Below is a small trained network, with its code and all its weights. Each question gives an input and a class and asks what happens when units are switched off, that is, made to give their printed mean instead of their output.

import numpy as np


def w(rows, s, z=0):
    codes = np.array(rows[::2]) - 128.0
    scale = np.full(codes.shape[1], s)
    scale[-1] = z or s
    return codes * scale


def f(y):
    return np.maximum(y, 0)


def log_softmax(a):
    a = a - a.max(-1, keepdims=True)
    return a - np.log(np.exp(a).sum(-1, keepdims=True))


def net(x, mask):
    res = np.array(x, float).reshape(1, 5) / 4 @ E
    y = f(res @ A[0][:, :-1].T + A[0][:, -1])
    res = res + np.where(mask, y, B[0][:, -1]) @ B[0][:, :-1]
    return log_softmax(res[-1] @ U[:, :-1].T + U[:, -1])


A, B = {}, {}
E = w([
[105,64,79,132,6,24,118,100,81,82],'x0',
[159,169,158,211,116,121,172,201,144,179],'x1',
[98,121,116,163,81,156,26,40,174,181],'x2',
[143,141,44,126,33,196,97,150,247,78],'x3',
[205,255,72,118,182,83,63,155,145,197],'x4',
],0.0096)
A[0] = w([
[156,137,111,117,132,179,77,96,137,177,168],'N1',
[121,128,141,94,140,81,171,164,96,119,34],'N2',
[158,157,130,133,187,121,102,148,144,197,113],'N3',
[84,50,130,144,178,156,151,37,87,140,150],'N4',
[126,134,120,108,210,141,173,141,107,130,161],'N5',
[133,124,136,93,136,160,83,112,192,167,146],'N6',
[122,126,157,107,181,123,171,187,101,168,99],'N7',
[91,133,147,175,87,193,121,172,187,98,132],'N8',
[167,158,128,166,124,114,118,129,108,191,132],'N9',
[98,120,148,126,154,135,135,111,121,138,186],'N10',
[146,80,86,146,94,209,154,195,170,84,110],'N11',
[146,188,137,176,147,85,120,187,133,249,147],'N12',
[101,97,76,126,54,92,115,44,142,139,87],'N13',
[140,147,119,185,150,120,142,119,150,151,85],'N14',
[87,91,113,101,113,142,139,116,131,78,96],'N15',
[84,72,197,79,137,119,137,92,84,154,3],'N16',
[103,58,177,146,142,166,110,76,87,121,129],'N17',
[125,146,110,117,126,162,96,89,178,180,171],'N18',
],0.011,0.002)
B[0] = w([
[88,115,79,188,195,166,171,125,170,152,213],'N1',
[124,114,98,167,147,165,108,74,193,142,188],'N2',
[101,164,136,181,171,81,138,148,130,194,218],'N3',
[153,108,173,97,158,141,80,113,100,71,233],'N4',
[95,174,103,180,201,123,150,128,154,111,192],'N5',
[150,131,95,159,159,130,106,69,135,124,210],'N6',
[108,162,96,169,186,125,161,112,165,132,197],'N7',
[45,173,175,146,128,203,95,145,148,79,220],'N8',
[122,140,133,134,147,108,115,175,68,126,194],'N9',
[140,121,144,157,159,111,107,123,165,113,166],'N10',
[93,223,153,151,154,142,116,186,128,115,229],'N11',
[121,185,137,97,112,65,173,230,1,169,254],'N12',
[102,91,104,72,60,104,140,140,134,100,237],'N13',
[138,146,167,89,112,137,122,171,109,113,169],'N14',
[134,168,114,108,107,90,133,154,74,159,204],'N15',
[173,103,183,112,150,153,95,132,154,94,216],'N16',
[158,50,171,131,94,140,54,90,134,77,220],'N17',
[78,117,71,201,177,153,152,63,191,101,222],'N18',
],0.0098,0.013)
U = w([
[108,184,172,161,168,156,122,223,123,88,103],'0',
[216,36,149,75,74,85,129,140,58,111,57],'1',
[122,161,62,170,170,85,218,180,120,200,118],'2',
[139,83,96,180,182,191,114,2,247,83,215],'3',
[59,94,76,109,50,122,153,126,156,95,2],'4',
],0.0091,0.00082)

Each question gives the input, the list of numbers given to net, and the class t.
The units are the neurons (one row each of A and B). Each row of codes is followed by its name. A weight is (code - 128) times the scale printed after its matrix; where a second scale follows, it is the last column's (A, B and U).
mask holds one flag per neuron, in row order. A switched-off neuron (its flag False) gives its mean, the last column of its row in B, instead of its output. The means were averaged over made-up inputs and are rounded, as every weight is.
A unit's drop is (log p(t) with every unit on - log p(t) with that unit switched off) / (log p(t) with every unit on - log p(t) with every unit switched off).
The circuit of an input: a set's keep is (log p(t) with only the set's units on - log p(t) with every unit switched off) / (log p(t) with every unit on - log p(t) with every unit switched off). Starting from the 12 units with the biggest drops (on a tie, the unit counted first), units are removed one at a time, each time the one whose removal leaves the highest keep (on an exact tie, the one counted first), for as long as the keep stays at least 0.8.
units of the circuit, in order: the units of the circuit, biggest drop first
unit that matters most: the unit with the biggest drop
k most important neurons: the k neurons with the biggest drops, biggest first
drop of u: that unit's drop, to one decimal
input [8,-7,6,7,6], class 4: unit that matters most -> N13
input [3,8,5,-1,-8], class 4: 3 most important neurons -> N8; N12; N13
input [6,2,-5,-6,-5], class 3: 2 most important neurons -> N2; N12
input [3,-7,1,-7,5], class 1: 2 most important neurons -> N18; N8
input [4,1,1,4,-6], class 4: 2 most important neurons -> N13; N12
input [8,-7,-4,2,5], class 4: 2 most important neurons -> N12; N4
input [3,7,5,-1,-7], class 4: 4 most important neurons -> N12; N8; N13; N18
input [2,3,-5,-3,-6], class 3: 2 most important neurons -> N12; N2
input [1,-6,-2,4,3], class 3: 2 most important neurons -> N12; N9
input [4,6,8,8,2], class 4: 3 most important neurons -> N13; N2; N16
input [-6,-5,-2,3,3], class 3: drop of N12 -> 0.7
input [1,1,1,-7,-2], class 3: drop of N12 -> 0.2
input [-6,-6,-1,6,6], class 3: drop of N18 -> 0.1
input [4,3,4,7,4], class 4: units of the circuit, in order -> N13
